Below are the code and all the weights of a small trained network. Each question names an input and a class and asks about switching units off, where a switched-off unit gives its printed mean instead of its output.

import numpy as np


def w(rows, s, z=0):
    codes = np.array(rows[::2]) - 128.0
    scale = np.full(codes.shape[1], s)
    scale[-1] = z or s
    return codes * scale


def f(y):
    return np.maximum(y, 0)


def log_softmax(a):
    a = a - a.max(-1, keepdims=True)
    return a - np.log(np.exp(a).sum(-1, keepdims=True))


def net(x, mask):
    res = np.array(x, float).reshape(1, 7) / 4 @ E
    y = f(res @ A[0][:, :-1].T + A[0][:, -1])
    res = res + np.where(mask, y, B[0][:, -1]) @ B[0][:, :-1]
    return log_softmax(res[-1] @ U[:, :-1].T + U[:, -1])


A, B = {}, {}
E = w([
[93,71,170,88,141,110,43,171,85,181,208,149],'x0',
[146,134,183,171,127,159,21,189,214,74,125,208],'x1',
[48,38,104,131,155,88,154,70,232,170,106,192],'x2',
[37,113,143,94,122,11,139,166,100,2,128,148],'x3',
[88,148,131,249,253,98,94,91,92,152,125,140],'x4',
[174,104,215,51,204,112,76,113,117,138,29,82],'x5',
[110,213,197,80,77,97,90,15,140,133,193,113],'x6',
],0.0095)
A[0] = w([
[130,199,158,107,108,120,119,46,168,100,139,122,179],'n1',
[122,181,121,185,164,126,147,90,134,98,89,124,118],'n2',
[110,105,84,114,153,98,191,100,23,187,135,91,7],'n3',
[158,107,108,26,48,156,163,162,188,118,119,124,13],'n4',
[86,63,115,127,129,95,149,80,233,171,103,141,9],'n5',
[159,118,171,87,188,113,104,111,120,140,35,111,150],'n6',
[187,141,122,152,125,209,134,104,175,235,138,110,10],'n7',
[88,84,145,110,142,123,71,175,70,198,201,140,90],'n8',
[109,125,121,109,112,106,130,136,134,95,120,127,2],'n9',
[187,193,139,141,95,157,113,171,43,88,129,96,4],'n10',
[117,146,137,176,172,121,109,110,90,140,136,125,195],'n11',
[143,145,148,181,145,149,46,163,197,79,136,153,91],'n12',
[122,134,124,110,132,121,165,88,98,142,125,118,194],'n13',
[150,173,113,152,113,149,188,108,169,70,56,119,122],'n14',
[76,124,140,116,141,50,155,140,108,8,127,120,19],'n15',
[113,147,116,155,96,135,141,100,142,127,195,136,157],'n16',
[138,168,124,161,158,123,112,148,66,119,139,121,110],'n17',
[104,141,73,205,97,142,162,171,125,133,190,151,63],'n18',
[98,124,112,183,184,93,115,102,129,153,129,137,86],'n19',
[150,68,79,158,152,163,180,220,119,110,68,130,60],'n20',
],0.014,0.0037)
B[0] = w([
[120,135,124,102,80,71,79,105,176,182,163,105,213],'n1',
[176,74,121,182,138,82,169,112,150,118,144,100,190],'n2',
[164,186,207,161,98,180,118,187,208,111,88,167,229],'n3',
[99,96,212,249,172,112,182,65,112,104,101,81,219],'n4',
[95,136,118,20,185,177,220,126,145,108,169,186,221],'n5',
[137,119,151,73,162,140,62,174,28,79,140,50,230],'n6',
[98,163,25,165,85,135,103,146,36,148,87,206,249],'n7',
[224,72,37,158,121,58,152,130,191,123,162,98,221],'n8',
[145,148,106,155,133,135,130,144,93,139,122,155,153],'n9',
[63,110,111,43,190,160,212,102,161,123,153,190,223],'n10',
[75,100,152,167,117,109,150,75,130,138,114,91,194],'n11',
[152,192,199,163,94,185,141,179,195,123,80,155,227],'n12',
[111,138,142,148,113,153,82,159,192,118,113,137,184],'n13',
[220,62,79,141,135,102,130,185,177,115,162,116,207],'n14',
[122,163,33,160,93,169,99,133,44,180,91,193,232],'n15',
[134,120,158,73,155,124,76,141,93,118,113,77,189],'n16',
[82,107,139,109,152,149,187,87,125,115,134,152,183],'n17',
[147,117,175,61,179,139,64,167,40,86,115,58,212],'n18',
[97,113,177,170,132,119,181,70,96,119,130,119,200],'n19',
[97,162,128,94,65,64,70,59,176,190,174,113,230],'n20',
],0.016,0.019)
U = w([
[102,182,42,194,97,156,134,130,15,177,68,203,28],'0',
[47,135,125,34,198,190,231,99,168,100,164,177,55],'1',
[159,231,244,175,81,200,124,201,222,93,64,149,95],'2',
[78,103,211,254,156,93,198,24,82,107,98,89,157],'3',
[131,143,182,61,169,133,46,168,39,63,122,46,198],'4',
[234,56,49,175,127,81,165,156,187,103,159,102,167],'5',
[67,207,180,71,43,42,58,32,174,251,194,105,233],'6',
[63,89,92,105,140,167,86,121,150,86,104,34,252],'7',
],0.0076,0.0038)

Each question gives the input, the list of numbers given to net, and the class t.
The units are the neurons (one row each of A and B). Each row of codes is followed by its name. A weight is (code - 128) times the scale printed after its matrix; where a second scale follows, it is the last column's (A, B and U).
mask holds one flag per neuron, in row order. A switched-off neuron (its flag False) gives its mean, the last column of its row in B, instead of its output. The means were averaged over made-up inputs and are rounded, as every weight is.
A unit's drop is (log p(t) with every unit on - log p(t) with that unit switched off) / (log p(t) with every unit on - log p(t) with every unit switched off).
The circuit of an input: a set's keep is (log p(t) with only the set's units on - log p(t) with every unit switched off) / (log p(t) with every unit on - log p(t) with every unit switched off). Starting from the 12 units with the biggest drops (on a tie, the unit counted first), units are removed one at a time, each time the one whose removal leaves the highest keep (on an exact tie, the one counted first), for as long as the keep stays at least 0.8.
units of the circuit, in order: the units of the circuit, biggest drop first
k most important neurons: the k neurons with the biggest drops, biggest first
drop when u is switched off: that unit's drop, to one decimal
input [8,5,8,-7,-1,0,5], class 1: most important neuron => n5
input [2,-7,4,-7,0,-6,6], class 0: 3 most important neurons => n7; n12; n20
input [-6,-8,0,3,-5,7,-8], class 2: 4 most important neurons => n3; n1; n14; n4
input [-5,5,7,4,-8,0,0], class 3: 2 most important neurons => n4; n10
input [-7,5,3,5,3,8,-4], class 4: 3 most important neurons => n6; n8; n7
input [6,-1,5,1,1,0,6], class 5: 2 most important neurons => n8; n20
input [6,-1,-7,4,-7,-5,-5], class 1: 3 most important neurons => n10; n19; n11
input [-5,3,-5,-3,7,7,-2], class 3: 4 most important neurons => n2; n11; n18; n17
input [8,-7,7,-6,4,3,-7], class 5: 3 most important neurons => n8; n12; n10
input [7,-8,7,-2,-8,-8,8], class 2: 2 most important neurons => n3; n10
input [8,8,0,-6,1,0,7], class 2: 2 most important neurons => n12; n20
input [3,-5,-5,0,2,-1,1], class 1: 2 most important neurons => n10; n12
input [-8,1,5,-1,-7,8,6], class 4: drop when n8 is switched off => 1.7
input [7,4,2,8,-8,2,0], class 0: drop when n19 is switched off => 0.2
input [-7,4,3,-3,-1,-6,-6], class 5: drop when n6 is switched off => 4.0
input [8,2,-3,3,-5,3,5], class 5: units of the circuit, in order => n8
